Here is a tiny trained network, its code and every weight. The questions are about switching its units off for an input and a target symbol, where a switched-off unit gives its printed mean instead of its output.

import numpy as np


def w(rows, s, z=0):
    codes = np.array(rows[::2]) - 128.0
    scale = np.full(codes.shape[1], s)
    scale[-1] = z or s
    return codes * scale


def f(y):
    return np.maximum(y, 0)


def softmax(a):
    e = np.exp(a - a.max(-1, keepdims=True))
    return e / e.sum(-1, keepdims=True)


def log_softmax(a):
    a = a - a.max(-1, keepdims=True)
    return a - np.log(np.exp(a).sum(-1, keepdims=True))


def net(x, mask):
    ids = ['βγδημξστφψω'.index(c) for c in x.split()]
    T = len(ids)
    res = E[ids] + P[:T]
    r = res
    for j in range(2):
        rows = slice(2 * j, 2 * j + 2)
        q, k, v = (r @ M[0][rows].T for M in (Q, K, V))
        z = softmax(np.where(np.tri(T) > 0, q @ k.T / 2**0.5, -1e9)) @ v
        o = O[0][rows]
        res = res + np.where(mask[j], z, o[:, -1]) @ o[:, :-1]
    y = f(res @ A[0][:, :-1].T + A[0][:, -1])
    res = res + np.where(mask[2:18], y, B[0][:, -1]) @ B[0][:, :-1]
    return log_softmax(res[-1] @ U[:, :-1].T + U[:, -1])


Q, K, V, O, A, B = {}, {}, {}, {}, {}, {}
E = w([
[139,127,36,182],'β',
[168,137,162,84],'γ',
[63,187,193,28],'δ',
[185,133,126,175],'η',
[185,128,128,164],'μ',
[74,166,153,7],'ξ',
[114,155,13,223],'σ',
[167,130,143,79],'τ',
[67,205,232,56],'φ',
[158,117,74,77],'ψ',
[128,147,43,224],'ω',
],0.017)
P = w([
[91,55,234,162],'0',
[93,85,144,100],'1',
[134,153,140,125],'2',
[135,179,112,106],'3',
[143,200,88,90],'4',
[155,217,70,77],'5',
[154,254,79,101],'6',
],0.012)
Q[0] = w([
[174,252,141,161],'H1',
[173,94,163,92],'H1',
[96,138,148,128],'H2',
[99,32,142,135],'H2',
],0.014)
K[0] = w([
[188,231,35,64],'H1',
[68,126,49,136],'H1',
[182,44,100,132],'H2',
[55,6,162,159],'H2',
],0.012)
V[0] = w([
[177,45,127,7],'H1',
[31,122,7,136],'H1',
[207,123,48,115],'H2',
[40,140,120,58],'H2',
],0.012)
O[0] = w([
[224,70,192,123,226],'H1',
[10,74,99,92,38],'H1',
[146,77,164,124,249],'H2',
[103,184,203,236,206],'H2',
],0.012,0.0017)
A[0] = w([
[69,114,116,132,11],'N1',
[129,77,96,170,139],'N2',
[74,111,46,68,178],'N3',
[183,119,137,74,96],'N4',
[62,199,163,28,134],'N5',
[100,85,243,149,92],'N6',
[105,144,207,113,69],'N7',
[141,50,111,254,161],'N8',
[141,144,33,140,110],'N9',
[122,151,167,56,129],'N10',
[167,173,226,102,145],'N11',
[110,94,180,38,131],'N12',
[155,64,117,172,98],'N13',
[179,96,223,179,128],'N14',
[131,32,113,187,114],'N15',
[114,231,71,136,152],'N16',
],0.01,0.011)
B[0] = w([
[212,30,41,144,139],'N1',
[173,151,99,52,151],'N2',
[132,243,178,129,222],'N3',
[134,222,142,130,171],'N4',
[158,147,81,101,209],'N5',
[137,137,100,86,164],'N6',
[131,86,75,71,161],'N7',
[97,147,5,119,174],'N8',
[182,106,204,81,179],'N9',
[176,85,113,223,172],'N10',
[140,96,94,183,246],'N11',
[160,129,99,109,172],'N12',
[149,163,81,89,144],'N13',
[69,128,1,84,219],'N14',
[160,92,179,40,144],'N15',
[177,89,192,155,220],'N16',
],0.0074,0.013)
U = w([
[156,161,65,102,179],'β',
[202,125,157,79,171],'γ',
[187,130,146,75,86],'δ',
[97,113,146,60,138],'η',
[114,173,152,89,90],'μ',
[52,85,28,155,119],'ξ',
[89,131,96,196,125],'σ',
[124,2,79,30,117],'τ',
[129,162,155,191,100],'φ',
[70,190,90,67,73],'ψ',
[184,134,78,113,3],'ω',
],0.0072,0.013)

Each question gives the input, a string of symbols that net reads in full, and the target symbol t.
The units are the heads (2 rows each of Q, K, V and O) and the neurons (one row each of A and B). Each row of codes is followed by its name. A weight is (code - 128) times the scale printed after its matrix; where a second scale follows, it is the last column's (O, A, B and U).
mask holds one flag per unit, heads first, then neurons. A switched-off unit (its flag False) gives its mean, the last column of its rows in O or B, instead of its output. The means were averaged over made-up inputs and are rounded, as every weight is.
A unit's drop is (log p(t) with every unit on - log p(t) with that unit switched off) / (log p(t) with every unit on - log p(t) with every unit switched off).
The circuit of an input: a set's keep is (log p(t) with only the set's units on - log p(t) with every unit switched off) / (log p(t) with every unit on - log p(t) with every unit switched off). Starting from the 12 units with the biggest drops (on a tie, the unit counted first), units are removed one at a time, each time the one whose removal leaves the highest keep (on an exact tie, the one counted first), for as long as the keep stays at least 0.8.
circuit, biggest first: the units of the circuit, biggest drop first
most important unit: the unit with the biggest drop
k most important neurons: the k neurons with the biggest drops, biggest first
drop of u: that unit's drop, to one decimal
input η ψ η σ, target γ: circuit, biggest first -> [N9 N14 N16]
input η σ η η ξ ψ μ, target τ: circuit, biggest first -> [H1 N3]
input φ ω η μ σ τ, target ψ: circuit, biggest first -> [H1]
input μ η φ δ ξ ξ β, target ξ: circuit, biggest first -> [H2 H1 N8 N3]
input ω β η σ τ ψ σ, target τ: circuit, biggest first -> [H1 H2]
input ψ ξ η γ β ψ β, target τ: circuit, biggest first -> [H2 H1]
input η σ ψ η η ψ, target γ: circuit, biggest first -> [N14 H2]
input μ η φ ξ η σ η, target ψ: circuit, biggest first -> [H1 N3]
input ψ η σ σ ψ ψ ξ, target τ: circuit, biggest first -> [H2 H1 N3 N7]
input δ β ω γ ω μ ω, target γ: 2 most important neurons -> [N9 N14]
input η τ η ψ ψ, target τ: circuit, biggest first -> [H2 H1]
input σ β η δ δ η σ, target γ: circuit, biggest first -> [N9 N16]
input μ ω φ β, target φ: circuit, biggest first -> [H2 N16 N14]
input ψ ψ ω, target τ: circuit, biggest first -> [H1 H2]
input ξ ξ ψ, target ξ: most important unit -> H2
input δ σ ξ σ μ η β, target γ: 2 most important neurons -> [N9 N14]
input σ σ γ, target ψ: 2 most important neurons -> [N3 N11]
input ω ξ η η η φ β, target φ: drop of N10 -> 0.0
input δ σ σ β ω ψ δ, target τ: drop of H2 -> 0.5
input μ ω μ μ ψ ψ φ, target τ: drop of H2 -> 0.2
